Below are the code and all the weights of a small trained network. Each question names an input and a target symbol and asks about switching units off, where a switched-off unit gives its printed mean instead of its output.

import numpy as np


def w(rows, s, z=0):
    codes = np.array(rows[::2]) - 128.0
    scale = np.full(codes.shape[1], s)
    scale[-1] = z or s
    return codes * scale


def f(y):
    return np.maximum(y, 0)


def softmax(a):
    e = np.exp(a - a.max(-1, keepdims=True))
    return e / e.sum(-1, keepdims=True)


def log_softmax(a):
    a = a - a.max(-1, keepdims=True)
    return a - np.log(np.exp(a).sum(-1, keepdims=True))


def net(x, mask):
    ids = ['αβγδετφψ'.index(c) for c in x.split()]
    T = len(ids)
    res = E[ids] + P[:T]
    u = 0
    for l in range(2):
        r = res
        for j in range(2):
            rows = slice(2 * j, 2 * j + 2)
            q, k, v = (r @ M[l][rows].T for M in (Q, K, V))
            z = softmax(np.where(np.tri(T) > 0, q @ k.T / 2**0.5, -1e9)) @ v
            o = O[l][rows]
            res = res + np.where(mask[u + j], z, o[:, -1]) @ o[:, :-1]
        u += 2
        y = f(res @ A[l][:, :-1].T + A[l][:, -1])
        res = res + np.where(mask[u : u + 4], y, B[l][:, -1]) @ B[l][:, :-1]
        u += 4
    return log_softmax(res[-1] @ U[:, :-1].T + U[:, -1])


Q, K, V, O, A, B = {}, {}, {}, {}, {}, {}
E = w([
[148,160,120,108,130,199,26],'α',
[139,94,77,118,140,161,193],'β',
[145,47,114,185,172,154,88],'γ',
[105,47,98,107,145,153,87],'δ',
[98,89,69,33,69,156,98],'ε',
[160,132,43,111,129,134,125],'τ',
[160,147,177,144,253,158,186],'φ',
[143,86,128,134,135,112,82],'ψ',
],0.018)
P = w([
[35,92,170,219,142,151,158],'0',
[196,146,123,118,141,149,117],'1',
[166,97,112,176,53,95,188],'2',
[45,164,81,150,210,155,131],'3',
[248,128,71,97,131,169,88],'4',
[163,78,62,187,44,48,178],'5',
[37,163,77,146,216,156,127],'6',
],0.014)
Q[0] = w([
[254,31,140,125,53,126,148],'L0H1',
[36,89,11,244,167,125,137],'L0H1',
[47,89,35,172,89,118,91],'L0H2',
[39,206,93,164,215,85,186],'L0H2',
],0.0082)
K[0] = w([
[255,69,19,41,168,94,69],'L0H1',
[95,73,172,161,51,162,120],'L0H1',
[91,21,154,147,54,154,84],'L0H2',
[69,122,170,161,176,132,206],'L0H2',
],0.009)
V[0] = w([
[114,146,220,91,79,36,131],'L0H1',
[186,54,124,191,107,2,119],'L0H1',
[161,136,51,104,183,129,150],'L0H2',
[223,211,143,140,59,113,166],'L0H2',
],0.0083)
O[0] = w([
[97,146,94,104,254,76,156,1],'L0H1',
[71,247,8,221,123,42,158,128],'L0H1',
[226,99,94,149,102,178,91,146],'L0H2',
[223,144,33,162,162,115,179,18],'L0H2',
],0.0073,0.01)
A[0] = w([
[173,255,138,12,63,145,113,109],'L0N1',
[128,131,74,112,153,78,141,2],'L0N2',
[176,155,91,102,136,96,8,88],'L0N3',
[57,109,132,164,147,119,137,150],'L0N4',
],0.0084,0.0027)
B[0] = w([
[98,149,147,208,184,131,231,207],'L0N1',
[115,96,144,196,153,180,147,132],'L0N2',
[134,106,147,99,246,97,129,230],'L0N3',
[107,205,154,140,140,93,154,255],'L0N4',
],0.012,0.0058)
Q[1] = w([
[115,118,158,149,153,130,145],'L1H1',
[126,121,129,123,88,186,124],'L1H1',
[117,97,129,172,98,172,140],'L1H2',
[195,7,106,184,91,48,177],'L1H2',
],0.013)
K[1] = w([
[195,181,131,131,139,144,208],'L1H1',
[196,18,48,52,143,75,105],'L1H1',
[170,45,148,107,113,177,128],'L1H2',
[211,145,2,73,193,205,64],'L1H2',
],0.0063)
V[1] = w([
[86,169,91,125,169,139,72],'L1H1',
[136,93,83,63,158,130,112],'L1H1',
[95,78,121,19,114,99,2],'L1H2',
[147,163,210,34,210,113,207],'L1H2',
],0.0076)
O[1] = w([
[143,132,113,126,161,141,152,38],'L1H1',
[71,73,192,206,109,116,121,8],'L1H1',
[138,26,136,180,140,2,78,140],'L1H2',
[106,119,207,42,192,57,237,252],'L1H2',
],0.0089,0.0024)
A[1] = w([
[141,14,166,74,124,191,17,208],'L1N1',
[111,221,40,219,98,117,105,147],'L1N2',
[230,32,76,250,77,159,51,5],'L1N3',
[253,189,206,191,220,147,107,83],'L1N4',
],0.0054,0.0018)
B[1] = w([
[137,131,48,74,163,152,144,255],'L1N1',
[247,91,137,41,126,55,49,175],'L1N2',
[120,172,190,180,193,150,115,250],'L1N3',
[81,127,151,149,40,48,58,206],'L1N4',
],0.012,0.0094)
U = w([
[32,125,194,179,108,82,91,163],'α',
[94,160,120,151,113,240,132,153],'β',
[161,123,136,108,103,145,47,24],'γ',
[174,20,149,55,175,177,112,104],'δ',
[137,115,198,88,196,139,187,18],'ε',
[116,231,76,141,193,101,182,218],'τ',
[151,125,184,48,33,137,56,79],'φ',
[149,56,76,75,120,2,136,252],'ψ',
],0.0063,0.0036)

Each question gives the input, a string of symbols that net reads in full, and the target symbol t.
The units are the heads (2 rows each of Q, K, V and O) and the neurons (one row each of A and B). Each row of codes is followed by its name. A weight is (code - 128) times the scale printed after its matrix; where a second scale follows, it is the last column's (O, A, B and U).
mask holds one flag per unit, layer by layer, with each layer's heads first. A switched-off unit (its flag False) gives its mean, the last column of its rows in O or B, instead of its output. The means were averaged over made-up inputs and are rounded, as every weight is.
A unit's drop is (log p(t) with every unit on - log p(t) with that unit switched off) / (log p(t) with every unit on - log p(t) with every unit switched off).
The circuit of an input: a set's keep is (log p(t) with only the set's units on - log p(t) with every unit switched off) / (log p(t) with every unit on - log p(t) with every unit switched off). Starting from all 12 units, units are removed one at a time, each time the one whose removal leaves the highest keep (on an exact tie, the one counted first), for as long as the keep stays at least 0.8.
units of the circuit, in order: the units of the circuit, biggest drop first
unit that matters most: the unit with the biggest drop
top k neurons: the k neurons with the biggest drops, biggest first
top k neurons in layer l: the k neurons of layer l with the biggest drops, biggest first
heads that matter: for each layer, one digit per head in row order, 1 if its drop is at least 0.15 and else 0, layers parted by /
input ε δ δ δ δ δ ψ, target ψ: unit that matters most	L0H2
input δ ψ β α τ α, target β: top 2 neurons	[L0N3, L0N1]
input δ φ α γ ε γ, target δ: top 3 neurons	[L0N1, L0N4, L1N4]
input α δ α δ α, target α: top 3 neurons	[L1N4, L0N1, L0N3]
input β α φ φ ψ α φ, target β: top 2 neurons	[L0N3, L1N2]
input ψ δ δ φ φ δ, target τ: units of the circuit, in order	[L1H2, L0H1]
input α δ β, target α: units of the circuit, in order	[L1N3, L1H2, L0N1, L0N4]
input α δ δ ψ, target δ: units of the circuit, in order	[L0H1, L1N1]
input ψ α γ γ ψ, target ψ: top 3 neurons	[L0N3, L1N4, L1N3]
input β α δ β δ α γ, target β: top 2 neurons	[L0N3, L1N4]
input φ δ α δ φ ψ, target τ: units of the circuit, in order	[L0H2, L1H2]
input α ψ α δ δ ψ, target α: heads that matter	10 / 11
input φ α ψ, target ε: units of the circuit, in order	[L0N1, L1H2, L0N3]
input ε β ε ψ τ τ β, target ψ: top 2 neurons in layer 1	[L1N3, L1N1]
input δ δ δ δ ε, target ε: units of the circuit, in order	[L0N1, L0N3, L1H2, L0H2]
input ψ φ φ ε δ ψ, target α: top 4 neurons	[L1N3, L0N3, L0N4, L1N2]
input δ δ δ φ, target α: units of the circuit, in order	[L1N4]
input δ ψ δ φ δ γ, target α: units of the circuit, in order	[L1N3, L1H2]
input γ β δ δ, target φ: top 2 neurons	[L1N2, L0N3]
input δ α α, target ε: heads that matter	11 / 01
input α γ ψ δ φ, target φ: units of the circuit, in order	[L1N4, L0H1]
input ψ γ ε ψ, target τ: top neuron	[L0N4]
input β α ψ β, target β: units of the circuit, in order	[L1H2, L0N3]
input α β δ, target φ: heads that matter	11 / 01
